Each row has a name. Each question is about the rows just above it.

Columns, left to right: P F R H
[-6.70 -0.88  8.39  0.29] = E
[ 5.30 -0.37  5.95  0.20] = B
[-0.41 -0.83  0.16  0.38] = N
[ 6.20  0.92 -8.43 -0.63] = X
[-5.83  0.21 -4.38 -0.11] = U
[6.35 0.39 2.00 0.76] = Z
[ 5.80  1.14 -9.06 -0.50] = T
[ 6.22 -0.54  4.67 -0.16] = C
[-7.67 -0.83  0.16  0.38] = L
[ 5.30 -0.37 -0.97  0.38] = G
[-4.29  0.15 -4.83  0.02] = Q
[ 5.30 -0.37  5.85  0.38] = K
Which column holds [ 0.92  0.21  0.39  1.14 -0.54] top down? | F
Which column holds this, read top down? [-0.37 -0.83  0.92] | F
Which column holds [ 5.30 -0.41  6.20 -5.83  6.35  5.80  6.22 -7.67  5.30 -4.29] top down? | P
[-0.37 -0.83  0.92  0.21  0.39  1.14 -0.54 -0.83] is in which column, read top down? | F
Which column holds this, read top down? [0.02 0.38] | H
[5.95 0.16] is in which column, read top down? | R

Columns, left to right: A S D J M W
[-6.50  3.51 -0.37 -6.37 -2.41  6.00]  Gadut
[ 5.47 -6.96 -4.13  2.15  6.41 -2.54]  zize
[-5.50 -4.05 -6.41 -5.83  5.97  6.02]  nenot
[-0.17 -5.57 -5.97 -1.71  5.81  3.26]  Sidi
[ 4.83 -7.40 -3.87  2.83  5.11 -1.44]  Kupo
[-2.82 -6.08 -7.20 -4.43  6.43  6.40]  buve
[-6.13  1.49 -3.80 -6.83  1.66  6.03]  Dev
[-2.45 -2.09 -2.90 -3.45  3.00  3.25]  lur
[-4.00 -6.76 -5.85 -4.21  6.59  4.49]  luse
[ 6.00 -2.54] is in which column, read top down? | W
[-1.44  6.40  6.03  3.25  4.49] is in which column, read top down? | W
Which column holds this, read top down? [-2.82 -6.13] | A
[-4.05 -5.57 -7.40 -6.08  1.49 -2.09 -6.76] is in which column, read top down? | S
Which column holds this, read top down? [-4.05 -5.57 -7.40 -6.08] | S
[-5.50 -0.17  4.83 -2.82 -6.13 -2.45 -4.00] is in which column, read top down? | A
Which column holds this, read top down? [5.11 6.43 1.66 3.00 6.59] | M

Columns, left to right: Mem Sufiz feme lam Bugab Gimer
[ 3.10  0.58 -0.81 -0.31 -0.69  1.41] -> mag
[ 2.94 -0.14 -2.81 -1.06  0.14  1.42] -> Sovi
[-7.64 -1.98  5.84 -5.79  0.38 -0.33] -> vona
[-0.95 -2.56  4.28 -0.91 -0.60 -3.38] -> gode
[ 1.57  3.85 -2.83  5.83  0.02  1.08] -> Sati
[ 0.38 -0.60  0.02] is in which column, read top down? | Bugab
Which column holds this, read top down? [ 2.94 -7.64 -0.95  1.57] | Mem
[-0.33 -3.38] is in which column, read top down? | Gimer
Which column holds this, read top down? [-0.14 -1.98 -2.56] | Sufiz
Which column holds [ 0.58 -0.14 -1.98] top down? | Sufiz
Which column holds [ 5.84  4.28 -2.83] top down? | feme

Columns, left to right: ginu velog Voto Buv Kuvo mol dov
[-3.94 -4.26  0.68 -3.82  2.09 -3.53 -3.21] = melud
[-4.26 -4.23  0.32 -4.77  2.55 -4.40 -3.06] = Fuzi
[-6.48 -6.85  0.20 -7.16  3.04 -6.26 -4.95] = Pifov
[-5.13 -5.55 -1.16 -5.79  1.04 -4.52 -4.79] = fum
[-3.94 -4.26  0.68 -3.82 -8.45  2.31 -3.19] = vabu
Which column holds this, read top down? [-3.82 -4.77] | Buv
Which column holds [2.55 3.04] top down? | Kuvo
[-4.26 -4.23] is in which column, read top down? | velog
Which column holds [-4.26 -6.48 -5.13] top down? | ginu

Columns, left to right: rov fazel dunu Fuzu Rok lakug dofub Did fene
[ 1.72  3.70 -6.90  1.76 -6.95  3.11 -3.38 -6.58 -0.70] -> lipu
[ 0.59  4.88 -4.96  1.63 -5.67  2.43 -3.46 -5.88  0.01] -> tob
[-3.26 -4.96 -6.27 -5.41 -6.65 -5.52 -7.11 -7.26  6.50] -> Lik
[-3.76 -2.21 -3.49 -3.55 -3.12 -3.96 -3.19 -3.68  2.94] -> gevu
[-1.46  1.57 -4.98  0.09 -2.90  0.05 -2.19 -4.47  1.58] -> kebeg
[ 1.43  5.44 -6.03  3.21 -5.78  3.71 -2.52 -6.30 -1.67] -> kof
[-2.23 -1.70 -5.35 -3.19 -4.44 -3.24 -4.34 -5.99  4.31] -> Raz
[ 2.18  6.53 -6.90  3.88 -6.49  5.31  1.52 -6.58 -2.47] -> gapet
[-4.49 -5.62 -3.63 -6.20 -1.60 -4.73 -5.91 -4.17  6.52] -> miv
[ 2.20  4.75 -5.70  2.22 -6.01  1.54  0.64 -6.00 -1.13] -> liri
[-4.98 -6.03 -5.35 -6.90] is in which column, read top down? | dunu
Which column holds [ 0.01  6.50  2.94  1.58 -1.67  4.31 -2.47  6.52 -1.13] top down? | fene

Columns, left to right: belok Ludol rab Lora
[ 5.54 -4.42 -0.45  5.08] -> Fop
[-7.41  5.62  1.05 -6.25] -> meka
[ 7.42 -5.57 -0.62  6.62] -> tof
Which column holds [ 5.08 -6.25] top down? | Lora
[ 5.62 -5.57] is in which column, read top down? | Ludol
Which column holds [-6.25  6.62] top down? | Lora
Which column holds [-7.41  7.42] top down? | belok
Which column holds this, read top down? [-4.42  5.62] | Ludol
Which column holds this, read top down? [ 1.05 -0.62] | rab

Columns, left to right: kuz zar mapep Sir zap zaki
[ 4.62  3.16  6.26  5.78 -4.96  6.04]  per
[ 6.17  6.25  3.82  5.43 -4.61  5.28]  val
[ 5.48 -4.89  5.31  4.89  3.25  5.47]  Zipez
[ 4.72  5.90  5.23  5.88 -3.92  6.69]  Ses
[ 4.35 -4.37  5.89  4.78  5.68  4.99]  lev
[ 5.82  5.08  4.29  4.76 -4.04  4.98]  Moso
[ 4.35 -4.37  5.89  4.78  5.68  5.06]  vip
[5.82 5.08 4.29 4.76 5.13 4.98]  nezu
[-5.04 -3.22 -5.25 -5.23  2.89 -5.55]  dad
[ 6.25 -4.89  5.90 -4.37  5.08 -4.37] is in which column, read top down? | zar
[ 5.31  5.23  5.89  4.29  5.89  4.29 -5.25] is in which column, read top down? | mapep
[5.88 4.78 4.76] is in which column, read top down? | Sir

Columns, left to right: Fula fanak mariv fozer bup
[-5.75 -7.01 -2.31  5.43 -1.34] = sis
[ 9.05  6.40  5.55 -7.80 -1.68] = dogip
[-3.28 -8.13 -5.19  6.96  1.75] = mizo
[-1.79 -3.59 -2.92  4.42  1.89] = lili
[-7.78 -4.34  1.57  2.42  0.44] = gapur
[-1.79 -3.59 -2.92  4.42 -0.97] = pom
[-5.80 -6.68  5.98  6.04 -2.28] = zed
[-7.78 -4.34  1.57 -1.85  0.44] = samad
[5.34 5.82 6.19 0.07 0.04] = mul
[-6.37 -0.25 -8.05  0.28 -0.89] = diz
[ 0.15 -1.28  5.82  5.12 -2.33] = Nepi
Which column holds this, read top down? [-7.80  6.96  4.42  2.42  4.42  6.04] | fozer
Which column holds [-1.34 -1.68  1.75  1.89  0.44 -0.97 -2.28  0.44] top down? | bup
Which column holds this, read top down? [ 5.43 -7.80  6.96  4.42] | fozer
Which column holds this, read top down? [-2.31  5.55 -5.19 -2.92  1.57 -2.92  5.98  1.57  6.19] | mariv
Which column holds [ 1.75  1.89  0.44 -0.97 -2.28] top down? | bup
[-1.79 -5.80 -7.78  5.34] is in which column, read top down? | Fula
Which column holds this, read top down? [-8.13 -3.59 -4.34 -3.59 -6.68 -4.34  5.82 -0.25 -1.28] | fanak

Columns, left to right: bosap Dagi saget gifid zule mil mume zepub lek
[ 1.15  4.40 -7.21  1.85 -6.86  2.51 -2.15 -7.44  0.06]  lopu
[-3.36 -3.58 -0.84 -4.06  0.56 -4.72 -2.80 -4.31  1.69]  fufan
[-3.36 -3.58 -0.84 -4.06  0.56 -4.72 -3.77 -0.55  3.95]  funo
[-4.01 -4.16 -2.63 -4.29 -0.92 -3.24 -4.78 -2.17  4.77]  nuran
[ 1.15  4.40 -7.21  1.85 -6.86  2.51 -1.78 -7.44  0.06]  Telab
Which column holds [-2.15 -2.80] top down? | mume
[ 2.51 -4.72 -4.72] is in which column, read top down? | mil
[-4.72 -3.24] is in which column, read top down? | mil
[-4.72 -4.72 -3.24  2.51] is in which column, read top down? | mil
Which column holds this, read top down? [0.06 1.69 3.95] | lek

Columns, left to right: Pipa ponik razar Daki par
[ 0.05 -2.32 -1.47 -0.55  7.26] -> guf
[ 1.75 -7.20  0.12 -0.61 -3.07] -> mufud
[-1.50  7.89  0.13  0.92  1.93] -> rus
[-0.58 -7.97  0.29 -0.11  5.86] -> Mas
[ 1.44  6.68 -0.81  0.00 -5.38] -> piza
[-0.44 -5.73  0.65 -1.27 -2.86] -> dovo
[ 0.39 -7.18  2.23  0.50 -4.08] -> tede
[-1.93  6.28  0.37  0.93  3.19] -> ferob
[ 2.71  0.51 -1.78 -0.60 -0.61] -> nurik
[-0.18 -4.69  2.27  0.82 -4.14] -> Zupun
[ 1.42 -5.58  1.22  0.38 -4.37] -> bas
Which column holds [-0.55 -0.61  0.92] top down? | Daki
[ 1.44 -0.44  0.39] is in which column, read top down? | Pipa
[ 1.44 -0.44  0.39 -1.93  2.71] is in which column, read top down? | Pipa

Columns, left to right: Lanis Kom Zubu bupo
[-4.01 -2.46 -6.39 -2.82] : Zek
[-9.41 -4.41 -1.95 -0.62] : Lanev
[8.14 3.90 3.00 0.63] : Vavov
[1.99 1.82 8.02 0.94] : pemuz
[-6.35 -3.23 -4.45 -1.02] : vetum
[3.68 2.32 6.65 2.41] : Pon
[0.69 1.25 9.19 0.79] : Buga
[-6.89 -2.77  3.46 -1.40] : duven
[-1.95  3.00  8.02 -4.45  6.65] is in which column, read top down? | Zubu
Which column holds [-4.01 -9.41  8.14  1.99 -6.35] top down? | Lanis
Which column holds this, read top down? [-6.39 -1.95  3.00] | Zubu
Which column holds [-4.01 -9.41] top down? | Lanis

Columns, left to right: piba lamub manap mepeg tar soze Rerup
[ 1.65  0.47 -1.01 -2.38  4.25 -3.11  5.17] = sotaf
[ 1.53  1.12 -0.72 -2.44  4.11 -2.82  4.29] = mogeb
[ 1.60 -0.10 -1.82 -1.97  4.76 -3.44  5.67] = fuza
[-1.30 -2.38  1.30 -7.50  1.11 -1.42 -1.58] = Gura
[ 1.43  0.52 -4.27 -1.97  2.98 -2.20  3.26] = mumo
[-1.97 -7.50] is in which column, read top down? | mepeg
Which column holds this, read top down? [0.47 1.12] | lamub
[ 1.60 -1.30] is in which column, read top down? | piba
Which column holds [-0.72 -1.82  1.30 -4.27] top down? | manap

Columns, left to right: pigen Fel rubo vis Nuduf Tagaf
[-1.15 -1.71 -0.66 -0.49 -0.90  0.04] -> nar
[-1.51  1.83 -0.69  0.32 -5.24 -0.77] -> Vetuk
[-5.99  2.73  0.45  0.19 -4.55 -0.66] -> fal
[ 1.77  2.19  3.44  1.19 -2.60  1.68] -> bom
[-0.72 -0.60 -2.42 -0.12  1.10 -0.96] -> gada
[ 4.12  2.48  0.96  0.17 -6.47  1.45] -> mifi
[-6.12 -1.11 -0.01 -2.97  1.40  1.16] -> vafat
[-2.48  4.02 -0.88 -8.12  3.23 -0.83] -> bunep
[-0.16  0.24 -2.31 -0.66  0.24 -0.19] -> puzen
[ 4.12 -6.12 -2.48 -0.16] is in which column, read top down? | pigen
[-5.99  1.77] is in which column, read top down? | pigen
Which column holds [-2.97 -8.12] top down? | vis
[ 4.12 -6.12 -2.48] is in which column, read top down? | pigen
Which column holds this, read top down? [-0.77 -0.66  1.68 -0.96  1.45  1.16 -0.83] | Tagaf

Columns, left to right: leror Varut kotig vuba Baf koba laba
[ 3.07  1.48 -1.42 -1.27 -3.12  2.18 -3.88] -> zives
[-1.30 -3.23 -1.93  2.25 -1.43 -1.60  3.32] -> Seke
[-1.85  2.21 -0.15 -1.06 -0.30 -1.17 -0.29] -> luv
[-0.80 -2.96 -1.85 -1.65  0.18  8.12 -0.12] -> surig
[ 0.90  1.62 -1.27 -0.04  2.03 -2.83 -0.93] -> divuv
[-3.48 -0.04 -2.76  0.00 -3.03 -1.94 -0.10] -> Zamoz
[ 0.90  1.62 -1.27 -0.04 -0.89 -2.83 -0.93] -> pavab
[-1.43 -0.30  0.18  2.03 -3.03 -0.89] is in which column, read top down? | Baf
Which column holds this, read top down? [ 8.12 -2.83 -1.94] | koba
Which column holds [ 2.25 -1.06 -1.65] top down? | vuba
[ 0.00 -0.04] is in which column, read top down? | vuba
[ 3.32 -0.29 -0.12 -0.93 -0.10] is in which column, read top down? | laba
Which column holds [-1.60 -1.17] top down? | koba
[ 3.32 -0.29 -0.12] is in which column, read top down? | laba

Columns, left to right: tak Demaf sib Gifo dep Poki Lar piven dama Laku
[-5.26 -4.12 -6.21 -5.95 -3.23 -4.87 -4.59 -5.24  4.64  5.54] : mibiv
[ 1.24 -2.62 -9.29 -6.40 -7.96 -5.70 -8.69 -8.41  6.65  8.92] : Setur
[-0.74 -8.01 -8.93 -8.74 -9.00 -8.76 -8.73 -9.12  9.39  9.00] : dofi
[ 3.26  8.69 -8.23  4.79 -7.68  5.87  1.19 -8.56 -1.74  6.35] : kezez
[-7.70 -8.07  1.21 -8.61  4.03 -8.00 -8.06  1.38  8.36  0.02] : sono
[-8.23 -7.97  3.11 -8.10  7.10 -5.12 -6.96  1.38  8.99 -1.19] : nagu
[-8.23 -7.97  3.11 -8.10  7.10 -7.61 -6.96  1.38  8.99 -1.19] : purop
[-7.46 -4.69 -3.80 -4.65  0.39 -4.45 -5.19 -1.63  4.86  2.29] : Gir
[ 2.54  7.77 -8.36  4.16 -8.21  5.83 -0.75 -7.57 -2.56  6.67] : vuvi
Which column holds this, read top down? [-1.74  8.36  8.99] | dama
Which column holds this, read top down? [-6.21 -9.29 -8.93 -8.23  1.21  3.11  3.11] | sib
[ 3.26 -7.70 -8.23 -8.23] is in which column, read top down? | tak

Columns, left to right: zavul sevop tuke redu Bev
[-0.33 -4.06 -1.70 -3.30 -2.20]  kiled
[ 5.07 -8.14  2.05 -7.50  2.58]  vez
[-3.05 -0.11 -3.22  0.89 -3.13]  nal
[-1.87 -1.93 -2.73 -0.90 -3.36]  zusal
[ 2.85 -7.92 -0.04 -7.18  0.18]  gefek
[-3.57 -2.72 -4.58 -1.27 -5.14]  Lagit
[ 2.73 -5.07  0.96 -4.72  1.79]  satap
[-2.01 -2.07 -2.48 -1.25 -2.75]  vupe
[ 4.41 -8.88  1.06 -8.10  1.02]  gupig
[ 4.37 -8.25  1.56 -7.77  2.15]  vini
Which column holds this, read top down? [ 2.85 -3.57  2.73 -2.01] | zavul
Which column holds this, read top down? [-0.04 -4.58  0.96 -2.48  1.06  1.56] | tuke
Which column holds [-4.58  0.96 -2.48] top down? | tuke
Which column holds [-7.50  0.89 -0.90] top down? | redu

Columns, left to right: mutuv vel deni lig Sorem Gife pokun Nogel
[-4.13  0.47  1.12  1.69 -0.76  0.41  0.62 -2.68] -> vosiv
[ 1.51  5.46 -6.37  5.19  5.68  5.49  3.77  4.08] -> fadus
[ 1.01  5.54 -6.64  5.19  5.31  5.33 -2.31  3.47] -> dega
[ 4.76  1.71 -1.63 -0.17  1.62  0.89  3.39 -2.03] -> Sako
[ 1.01  5.54 -6.64  5.19  5.31  5.33  3.45  4.25] -> zilu
[ 4.84 -0.13 -0.66 -1.12  1.77  0.38  2.94 -3.05] -> Bofu
[-2.81 -0.89  5.28  0.25 -1.71 -0.71 -2.55  1.98] -> zum
Which column holds [0.41 5.49 5.33 0.89 5.33] top down? | Gife
[ 5.19 -0.17] is in which column, read top down? | lig
Which column holds [ 1.12 -6.37] top down? | deni
Which column holds this, read top down? [0.41 5.49 5.33 0.89 5.33 0.38] | Gife
Which column holds this, read top down? [5.46 5.54] | vel
Which column holds [ 4.08  3.47 -2.03  4.25] top down? | Nogel
Which column holds [ 5.46  5.54  1.71  5.54 -0.13] top down? | vel

Columns, left to right: luk givab labeg lubo Padu
[ 5.65  5.77  0.84  6.29 -3.94] -> paf
[-1.91 -0.82  3.54  2.44  6.31] -> Lov
[-1.09  3.80 -2.36  2.10  6.53] -> pofuf
[-2.70  3.77 -1.03 -0.11  4.50] -> seta
[ 5.87 -2.01  5.83 -1.34 -3.22] -> nasu
[ 4.48  0.74 -5.18 -1.90 -0.31] -> Lafon
[-1.69  6.68  5.80  3.38 -0.44] -> vub
[-2.69 -4.85 -6.69  0.90  5.82] -> mifur
[ 1.03 -3.59  4.82  0.39 -4.10] -> gekev
[-5.83  4.28 -5.17 -0.66  5.55] -> lagop
[-5.83  4.28 -5.17  6.81 -5.63] -> fakeb
Which column holds [0.74 6.68] top down? | givab
Which column holds this, read top down? [ 4.50 -3.22 -0.31 -0.44] | Padu
Which column holds [-6.69  4.82] top down? | labeg
[ 5.77 -0.82  3.80  3.77 -2.01  0.74  6.68] is in which column, read top down? | givab
Which column holds [-2.36 -1.03  5.83 -5.18] top down? | labeg
Which column holds [-2.01  0.74] top down? | givab

Columns, left to right: sola zokif tos Big Ruv
[-1.89 -0.04 -1.62  0.20 -1.13] : Kisef
[-3.63 -4.65 -1.84 -3.62 -4.51] : fara
[-0.63 -1.78  0.02 -1.70 -2.09] : pagin
[-8.13  2.35 -7.88  2.62 -2.76] : dotov
[-0.15 -3.76  1.38 -3.88 -2.91] : tor
[ 1.28 -5.06  3.25 -4.60 -3.72] : loma
Which column holds this, read top down? [-1.13 -4.51 -2.09 -2.76 -2.91] | Ruv
[-1.70  2.62 -3.88 -4.60] is in which column, read top down? | Big
[-4.65 -1.78  2.35 -3.76 -5.06] is in which column, read top down? | zokif
Which column holds this, read top down? [-1.13 -4.51] | Ruv

Columns, left to right: gez Sufe Gofo vevu fugog
[ 5.87 -5.24  5.94  5.59 -5.23] : Nem
[-2.50  0.29  8.18  5.63  5.76] : puro
[ 0.02 -1.27 -6.66 -3.64 -3.83] : Lalo
[-2.03  2.28  7.03  5.31  4.39] : rafat
[-3.39  1.92 -2.71  2.54  4.15] : Fenal
[ 6.35 -6.38  3.16  3.68 -6.37] : serav
Which column holds this, read top down? [-2.50  0.02 -2.03 -3.39  6.35] | gez
[ 5.76 -3.83  4.39] is in which column, read top down? | fugog

Columns, left to right: Zabe vedi roke Pidul
[ 0.51 -7.40  2.33 -3.52]  didur
[ 0.85 -0.89  0.39  1.07]  Sok
[ 3.73  0.73 -3.10 -0.61]  rof
[-1.70 -0.89  0.39  1.07]  fizar
[-1.96  3.56 -0.41 -0.14]  zurod
Which column holds [ 1.07 -0.14] top down? | Pidul
Which column holds [0.85 3.73] top down? | Zabe
[-3.10  0.39] is in which column, read top down? | roke
[-7.40 -0.89  0.73] is in which column, read top down? | vedi
[ 0.73 -0.89] is in which column, read top down? | vedi
Which column holds [-0.61  1.07 -0.14] top down? | Pidul

